Below are the code and all the weights of a small trained network. Each question names an input and a class and asks about switching units off, where a switched-off unit gives its printed mean instead of its output.

import numpy as np


def w(rows, s, z=0):
    codes = np.array(rows[::2]) - 128.0
    scale = np.full(codes.shape[1], s)
    scale[-1] = z or s
    return codes * scale


def f(y):
    return np.maximum(y, 0)


def log_softmax(a):
    a = a - a.max(-1, keepdims=True)
    return a - np.log(np.exp(a).sum(-1, keepdims=True))


def net(x, mask):
    res = np.array(x, float).reshape(1, 6) / 4 @ E
    y = f(res @ A[0][:, :-1].T + A[0][:, -1])
    res = res + np.where(mask, y, B[0][:, -1]) @ B[0][:, :-1]
    return log_softmax(res[-1] @ U[:, :-1].T + U[:, -1])


A, B = {}, {}
E = w([
[149,2,165],'x0',
[24,115,106],'x1',
[127,127,126],'x2',
[129,127,129],'x3',
[145,104,28],'x4',
[127,129,128],'x5',
],0.0076)
A[0] = w([
[66,133,175,109],'N1',
[118,134,106,55],'N2',
[174,118,81,126],'N3',
[112,136,112,68],'N4',
[136,176,93,126],'N5',
[127,110,162,129],'N6',
[113,54,171,107],'N7',
[94,151,134,58],'N8',
[121,116,100,144],'N9',
[107,146,171,182],'N10',
[129,123,102,132],'N11',
[118,138,146,84],'N12',
[105,122,139,93],'N13',
[137,76,116,97],'N14',
[120,137,144,91],'N15',
[153,195,92,5],'N16',
[137,128,167,75],'N17',
[144,105,20,157],'N18',
[119,84,151,91],'N19',
[115,138,101,38],'N20',
[126,175,71,87],'N21',
[187,192,164,3],'N22',
[104,146,129,83],'N23',
[100,150,180,87],'N24',
[97,128,136,147],'N25',
[169,102,123,65],'N26',
[218,161,172,175],'N27',
[131,90,125,123],'N28',
[151,104,42,134],'N29',
[128,133,174,203],'N30',
[178,151,190,134],'N31',
[91,160,133,65],'N32',
[121,149,132,114],'N33',
[140,128,162,79],'N34',
[112,86,153,12],'N35',
[148,110,73,135],'N36',
[139,129,169,72],'N37',
[107,152,175,179],'N38',
[119,135,113,87],'N39',
[120,182,143,143],'N40',
[119,205,143,157],'N41',
[102,123,108,115],'N42',
[143,29,110,80],'N43',
[132,133,174,186],'N44',
[107,143,117,17],'N45',
[102,144,112,63],'N46',
[251,140,97,141],'N47',
],0.017,0.0042)
B[0] = w([
[152,136,189,199],'N1',
[112,149,131,137],'N2',
[145,165,168,187],'N3',
[118,142,132,140],'N4',
[99,165,63,199],'N5',
[125,106,109,160],'N6',
[100,107,30,202],'N7',
[103,154,153,158],'N8',
[127,156,111,159],'N9',
[114,103,175,195],'N10',
[132,144,112,153],'N11',
[140,125,126,141],'N12',
[127,119,153,145],'N13',
[163,133,169,168],'N14',
[140,128,127,139],'N15',
[196,37,81,188],'N16',
[151,100,103,148],'N17',
[175,219,68,235],'N18',
[89,132,76,165],'N19',
[106,144,118,140],'N20',
[97,187,98,198],'N21',
[19,138,162,193],'N22',
[116,138,143,152],'N23',
[178,122,128,180],'N24',
[123,148,148,167],'N25',
[161,80,144,159],'N26',
[97,118,3,244],'N27',
[145,101,158,161],'N28',
[169,211,123,211],'N29',
[104,84,147,191],'N30',
[142,98,60,202],'N31',
[111,143,158,169],'N32',
[127,119,137,151],'N33',
[150,96,111,146],'N34',
[63,192,126,150],'N35',
[160,175,139,184],'N36',
[152,92,101,150],'N37',
[122,117,184,201],'N38',
[122,138,121,138],'N39',
[142,117,169,200],'N40',
[158,104,198,233],'N41',
[116,146,115,157],'N42',
[191,94,204,207],'N43',
[107,86,134,185],'N44',
[110,162,143,136],'N45',
[115,143,138,151],'N46',
[192,108,243,255],'N47',
],0.041,0.0077)
U = w([
[6,71,160,218],'0',
[197,171,253,70],'1',
[211,196,85,254],'2',
[87,254,67,25],'3',
[118,92,22,14],'4',
],0.0068,0.0055)

Each question gives the input, the list of numbers given to net, and the class t.
The units are the neurons (one row each of A and B). Each row of codes is followed by its name. A weight is (code - 128) times the scale printed after its matrix; where a second scale follows, it is the last column's (A, B and U).
mask holds one flag per neuron, in row order. A switched-off neuron (its flag False) gives its mean, the last column of its row in B, instead of its output. The means were averaged over made-up inputs and are rounded, as every weight is.
A unit's drop is (log p(t) with every unit on - log p(t) with that unit switched off) / (log p(t) with every unit on - log p(t) with every unit switched off).
The circuit of an input: a set's keep is (log p(t) with only the set's units on - log p(t) with every unit switched off) / (log p(t) with every unit on - log p(t) with every unit switched off). Starting from the 12 units with the biggest drops (on a tie, the unit counted first), units are removed one at a time, each time the one whose removal leaves the highest keep (on an exact tie, the one counted first), for as long as the keep stays at least 0.8.
circuit, biggest first: the units of the circuit, biggest drop first
unit that matters most: the unit with the biggest drop
top k neurons: the k neurons with the biggest drops, biggest first
drop of u: that unit's drop, to one decimal
input [8,-1,-3,1,-1,0], class 4: circuit, biggest first : (N7)
input [0,6,4,-2,7,0], class 3: circuit, biggest first : (N47, N16)
input [1,-3,-1,-3,-5,0], class 4: circuit, biggest first : (N27, N31, N47)
input [-5,1,-1,0,7,-4], class 3: top 3 neurons : (N21, N5, N43)
input [-1,-5,-2,-4,0,-7], class 0: top 2 neurons : (N18, N27)
input [8,6,-1,-6,4,0], class 2: top 2 neurons : (N7, N43)
input [5,-4,-5,1,0,0], class 4: top 2 neurons : (N7, N27)
input [4,5,2,-8,3,5], class 2: top 2 neurons : (N47, N43)
input [7,3,-6,-5,5,4], class 2: top 2 neurons : (N7, N47)
input [-7,-5,-3,-1,0,-5], class 0: top 2 neurons : (N22, N27)
input [1,-7,8,-5,-2,1], class 4: top 2 neurons : (N27, N31)
input [0,8,7,-1,8,5], class 3: drop of N47 : 0.1
input [7,5,-7,-6,-2,-3], class 0: drop of N7 : 0.4
input [8,0,8,0,-2,-3], class 4: unit that matters most : N7
input [7,6,-5,-4,-2,6], class 0: drop of N7 : 0.5
